Here is a tiny trained network, its code and every weight. The questions are about switching its units off for an input and a class, where a switched-off unit gives its printed mean instead of its output.

import numpy as np


def w(rows, s, z=0):
    codes = np.array(rows[::2]) - 128.0
    scale = np.full(codes.shape[1], s)
    scale[-1] = z or s
    return codes * scale


def norm(h):
    return h / np.sqrt((h * h).mean(-1, keepdims=True) + 1e-5)


def f(y):
    return np.maximum(y, 0)


def log_softmax(a):
    a = a - a.max(-1, keepdims=True)
    return a - np.log(np.exp(a).sum(-1, keepdims=True))


def net(x, mask):
    res = np.array(x, float).reshape(1, 8) / 4 @ E
    u = 0
    for l in range(4):
        y = f(norm(res) @ A[l][:, :-1].T + A[l][:, -1])
        res = res + np.where(mask[u : u + 3], y, B[l][:, -1]) @ B[l][:, :-1]
        u += 3
    return log_softmax(norm(res)[-1] @ U[:, :-1].T + U[:, -1])


A, B = {}, {}
E = w([
[102,172,78,180,151,104,56,62,47,184,187],'x0',
[130,77,151,130,150,125,119,200,106,155,141],'x1',
[156,141,52,166,53,124,105,139,67,104,42],'x2',
[136,146,199,93,132,118,136,176,101,87,124],'x3',
[144,168,79,171,191,107,69,192,117,145,139],'x4',
[52,89,99,189,199,139,92,102,128,122,54],'x5',
[112,63,112,119,66,254,118,144,98,155,121],'x6',
[137,137,118,179,91,197,168,99,118,151,137],'x7',
],0.0095)
A[0] = w([
[122,115,125,145,148,94,141,138,140,72,115,120],'0.n0',
[99,128,75,244,160,15,86,94,26,206,98,120],'0.n1',
[227,163,104,146,2,131,156,188,5,132,141,6],'0.n2',
],0.0049,0.0024)
B[0] = w([
[190,173,214,47,36,104,169,121,196,34,146,161],'0.n0',
[149,120,77,178,254,134,94,151,120,77,192,254],'0.n1',
[104,121,170,127,101,76,49,217,170,58,130,209],'0.n2',
],0.0092,0.0049)
A[1] = w([
[176,147,124,132,9,155,106,209,16,121,175,129],'1.n0',
[149,42,155,129,57,153,217,108,152,112,116,70],'1.n1',
[10,97,148,106,67,160,2,165,163,190,174,5],'1.n2',
],0.0061,0.0033)
B[1] = w([
[15,77,87,57,13,131,128,133,127,4,134,255],'1.n0',
[83,96,151,131,160,147,59,148,140,190,94,231],'1.n1',
[203,110,103,61,146,155,164,125,61,34,50,197],'1.n2',
],0.011,0.0042)
A[2] = w([
[122,105,159,123,142,84,174,173,152,102,127,151],'2.n0',
[197,204,130,151,56,2,176,105,147,157,173,5],'2.n1',
[158,125,91,164,56,90,118,138,125,66,193,67],'2.n2',
],0.008,0.0029)
B[2] = w([
[88,246,132,194,48,158,126,109,122,91,181,253],'2.n0',
[220,190,123,110,196,48,239,168,190,190,74,194],'2.n1',
[183,96,201,153,92,207,210,141,180,58,181,240],'2.n2',
],0.011,0.0042)
A[3] = w([
[129,176,119,141,87,66,99,183,158,51,2,25],'3.n0',
[125,96,99,102,206,120,56,190,130,102,135,159],'3.n1',
[171,153,124,96,71,200,85,29,121,235,166,2],'3.n2',
],0.0082,0.0017)
B[3] = w([
[122,89,115,43,106,82,186,192,7,108,36,254],'3.n0',
[57,159,93,100,67,85,100,59,61,73,123,227],'3.n1',
[190,153,60,179,83,180,157,195,149,171,147,158],'3.n2',
],0.012,0.0065)
U = w([
[79,179,161,129,132,147,103,133,195,85,222,195],'0',
[210,212,170,97,144,11,227,149,164,114,116,136],'1',
[113,47,186,120,114,158,117,117,160,209,79,7],'2',
[102,95,92,66,44,124,134,162,71,44,51,205],'3',
[186,150,80,137,107,180,131,119,158,250,161,4],'4',
[93,183,33,217,198,20,21,50,70,136,139,181],'5',
],0.014,0.004)

Each question gives the input, the list of numbers given to net, and the class t.
The units are the neurons (one row each of A and B). Each row of codes is followed by its name. A weight is (code - 128) times the scale printed after its matrix; where a second scale follows, it is the last column's (A, B and U).
mask holds one flag per neuron, layer by layer. A switched-off neuron (its flag False) gives its mean, the last column of its row in B, instead of its output. The means were averaged over made-up inputs and are rounded, as every weight is.
A unit's drop is (log p(t) with every unit on - log p(t) with that unit switched off) / (log p(t) with every unit on - log p(t) with every unit switched off).
The circuit of an input: a set's keep is (log p(t) with only the set's units on - log p(t) with every unit switched off) / (log p(t) with every unit on - log p(t) with every unit switched off). Starting from all 12 units, units are removed one at a time, each time the one whose removal leaves the highest keep (on an exact tie, the one counted first), for as long as the keep stays at least 0.8.
circuit, biggest first: the units of the circuit, biggest drop first
most important unit: the unit with the biggest drop
top k neurons: the k neurons with the biggest drops, biggest first
top k neurons in layer l: the k neurons of layer l with the biggest drops, biggest first
input [-2,4,-2,3,7,4,-7,2], class 5: circuit, biggest first -> [1.n0, 3.n1]
input [-4,0,-8,5,-5,0,-8,7], class 0: circuit, biggest first -> [3.n0]
input [-4,0,4,-2,1,-5,-3,-6], class 1: circuit, biggest first -> [2.n1, 1.n1]
input [-1,5,8,-8,0,2,-6,6], class 5: top 2 neurons -> [0.n1, 1.n0]
input [5,1,-5,-5,-8,6,7,6], class 4: circuit, biggest first -> [3.n2, 1.n0]
input [-4,3,-1,-7,-2,-1,-6,4], class 1: top 3 neurons -> [1.n0, 0.n0, 2.n2]
input [-7,4,-7,4,-3,-3,0,-6], class 0: circuit, biggest first -> [3.n0, 2.n0]
input [3,-6,6,-7,-2,-1,-2,5], class 0: top 2 neurons -> [2.n2, 3.n0]
input [-6,-3,-7,-5,6,5,5,5], class 2: top 2 neurons -> [0.n1, 3.n0]
input [-4,3,7,-1,0,0,-8,-7], class 1: circuit, biggest first -> [2.n1, 1.n0]
input [3,-3,5,3,-7,8,-5,-1], class 5: top 2 neurons in layer 0 -> [0.n1, 0.n2]
input [0,8,-3,-4,-7,1,-5,3], class 0: top 3 neurons -> [3.n0, 2.n0, 2.n1]
input [-1,-1,-4,1,-4,-1,8,2], class 2: top 2 neurons -> [1.n1, 3.n0]
input [4,0,-7,-7,-8,-5,5,7], class 4: most important unit -> 3.n2
input [5,-3,4,-4,4,-2,3,3], class 0: top 2 neurons -> [2.n2, 0.n1]
input [5,-5,-8,-2,-7,4,6,0], class 4: circuit, biggest first -> [3.n2, 1.n0]
input [-4,6,-8,-2,-2,0,-3,-5], class 0: top 3 neurons -> [3.n0, 2.n0, 2.n1]
input [-5,8,-6,2,3,8,2,4], class 0: top 3 neurons -> [3.n0, 2.n0, 0.n2]
input [-4,7,-3,1,-8,6,-6,-3], class 1: top 4 neurons -> [1.n0, 3.n1, 1.n2, 0.n2]
input [-2,7,0,1,-1,0,-5,0], class 1: most important unit -> 1.n0
input [-8,-7,0,-3,-2,-1,0,8], class 4: top 2 neurons in layer 3 -> [3.n2, 3.n0]
input [8,1,2,8,-3,-1,-4,-1], class 5: top 2 neurons in layer 0 -> [0.n1, 0.n0]
input [0,-7,7,-2,8,6,8,1], class 5: top 2 neurons in layer 1 -> [1.n2, 1.n0]
